Here is a tiny trained network, its code and every weight. The questions are about switching its units off for an input and a class, where a switched-off unit gives its printed mean instead of its output.

import numpy as np


def w(rows, s, z=0):
    codes = np.array(rows[::2]) - 128.0
    scale = np.full(codes.shape[1], s)
    scale[-1] = z or s
    return codes * scale


def f(y):
    return y / 2 * (1 + np.tanh(0.7978845608 * (y + 0.044715 * y**3)))


def log_softmax(a):
    a = a - a.max(-1, keepdims=True)
    return a - np.log(np.exp(a).sum(-1, keepdims=True))


def net(x, mask):
    res = np.array(x, float).reshape(1, 6) / 4 @ E
    y = f(res @ A[0][:, :-1].T + A[0][:, -1])
    res = res + np.where(mask, y, B[0][:, -1]) @ B[0][:, :-1]
    return log_softmax(res[-1] @ U[:, :-1].T + U[:, -1])


A, B = {}, {}
E = w([
[124,128,133,124,131,121,129,133],'x0',
[46,174,79,10,75,204,32,229],'x1',
[149,6,50,83,220,54,115,223],'x2',
[152,188,128,188,255,245,216,221],'x3',
[87,134,175,206,211,120,9,102],'x4',
[176,240,70,229,95,42,129,213],'x5',
],0.0071)
A[0] = w([
[42,168,102,90,92,136,61,173,96],'n0',
[96,104,121,101,26,15,83,48,64],'n1',
[130,167,138,162,193,202,195,171,86],'n2',
[135,113,66,98,76,118,206,112,17],'n3',
[184,101,141,149,130,114,186,74,140],'n4',
[185,153,75,64,73,146,217,129,141],'n5',
[144,208,119,138,116,91,128,134,4],'n6',
[84,139,145,186,197,113,22,93,169],'n7',
[134,152,149,135,163,170,154,172,44],'n8',
[102,83,172,213,138,83,145,89,91],'n9',
[175,103,209,173,155,63,130,104,123],'n10',
[128,105,201,147,121,71,182,115,66],'n11',
[119,211,254,161,89,142,132,101,118],'n12',
[114,102,171,51,192,175,168,40,30],'n13',
[103,81,147,78,107,159,193,111,165],'n14',
[156,181,105,200,87,52,139,188,93],'n15',
[127,148,148,144,185,145,19,115,170],'n16',
[126,42,91,141,159,90,113,192,136],'n17',
[86,177,208,166,27,182,129,103,68],'n18',
[87,55,152,114,170,192,102,68,74],'n19',
[81,164,97,81,128,179,60,167,88],'n20',
[128,182,167,129,97,175,163,98,93],'n21',
[175,113,158,155,158,112,164,92,76],'n22',
[107,166,164,118,196,170,226,153,27],'n23',
],0.0091,0.0019)
B[0] = w([
[121,80,101,83,70,204,202,61,216],'n0',
[89,32,181,220,134,157,1,185,244],'n1',
[88,72,149,186,169,183,52,181,214],'n2',
[147,134,200,190,94,99,151,211,169],'n3',
[117,111,120,111,96,164,168,101,192],'n4',
[95,180,219,133,98,70,200,188,200],'n5',
[108,138,100,117,117,74,108,82,164],'n6',
[119,206,231,151,97,73,193,177,205],'n7',
[99,58,130,189,117,148,61,144,165],'n8',
[130,82,128,74,81,175,172,117,192],'n9',
[112,121,117,85,94,172,166,112,200],'n10',
[105,90,100,98,85,193,127,88,172],'n11',
[202,128,118,58,194,95,118,126,214],'n12',
[70,245,79,129,131,83,62,62,194],'n13',
[112,203,120,143,103,79,130,146,176],'n14',
[40,215,56,172,146,128,100,42,218],'n15',
[150,168,202,122,112,134,201,147,186],'n16',
[211,102,87,21,218,63,148,153,198],'n17',
[157,45,82,30,201,59,140,154,211],'n18',
[94,203,77,135,131,67,109,135,190],'n19',
[144,99,106,71,77,187,185,84,207],'n20',
[168,85,119,100,203,78,124,133,181],'n21',
[124,81,99,87,56,163,170,66,177],'n22',
[106,72,146,169,146,157,85,163,193],'n23',
],0.008,0.011)
U = w([
[98,30,165,180,134,181,27,150,151],'0',
[126,78,76,96,63,231,222,68,87],'1',
[230,66,80,69,216,35,143,137,34],'2',
[120,179,254,149,99,84,219,165,255],'3',
[43,217,7,155,122,85,93,75,68],'4',
],0.012,0.0029)

Each question gives the input, the list of numbers given to net, and the class t.
The units are the neurons (one row each of A and B). Each row of codes is followed by its name. A weight is (code - 128) times the scale printed after its matrix; where a second scale follows, it is the last column's (A, B and U).
mask holds one flag per neuron, in row order. A switched-off neuron (its flag False) gives its mean, the last column of its row in B, instead of its output. The means were averaged over made-up inputs and are rounded, as every weight is.
A unit's drop is (log p(t) with every unit on - log p(t) with that unit switched off) / (log p(t) with every unit on - log p(t) with every unit switched off).
The circuit of an input: a set's keep is (log p(t) with only the set's units on - log p(t) with every unit switched off) / (log p(t) with every unit on - log p(t) with every unit switched off). Starting from the 12 units with the biggest drops (on a tie, the unit counted first), units are removed one at a time, each time the one whose removal leaves the highest keep (on an exact tie, the one counted first), for as long as the keep stays at least 0.8.
circuit, biggest first: the units of the circuit, biggest drop first
k most important neurons: the k neurons with the biggest drops, biggest first
drop of u: that unit's drop, to one decimal
input [-8,8,5,4,3,-6], class 1: circuit, biggest first => (n20)
input [-6,1,-5,0,4,2], class 2: circuit, biggest first => (n18, n12)
input [1,-2,-7,5,0,0], class 2: 3 most important neurons => (n12, n18, n1)
input [-5,4,8,-8,-2,6], class 0: 3 most important neurons => (n1, n18, n12)
input [-4,-2,8,-1,7,-6], class 2: 2 most important neurons => (n17, n5)
input [-6,5,-5,-1,-6,-5], class 3: 2 most important neurons => (n5, n14)
input [8,-5,-8,3,-3,4], class 2: 2 most important neurons => (n12, n18)
input [-2,-1,-6,-6,-8,5], class 3: 4 most important neurons => (n5, n3, n17, n2)
input [2,5,5,1,-3,-6], class 4: circuit, biggest first => (n13, n19)
input [4,-5,-2,-7,8,4], class 3: 2 most important neurons => (n7, n16)
input [5,-8,-7,8,3,-7], class 0: 2 most important neurons => (n2, n23)
input [2,-7,2,6,-1,0], class 1: 2 most important neurons => (n1, n22)
input [4,8,8,-4,-3,-6], class 1: 4 most important neurons => (n0, n20, n18, n12)
input [8,5,-3,0,2,-7], class 4: circuit, biggest first => (n13)
input [5,7,-8,-6,5,-3], class 2: 2 most important neurons => (n18, n12)
input [-2,-3,7,5,8,-5], class 3: 3 most important neurons => (n7, n16, n18)
input [3,-7,6,-2,1,8], class 4: 2 most important neurons => (n15, n0)
input [3,5,-5,0,-8,-2], class 3: drop of n5 => 0.6
input [-5,1,7,-5,3,-6], class 2: drop of n15 => 0.8
input [-4,-1,-4,4,-8,3], class 3: drop of n5 => 0.9
input [-3,3,3,6,8,3], class 3: circuit, biggest first => (n7)
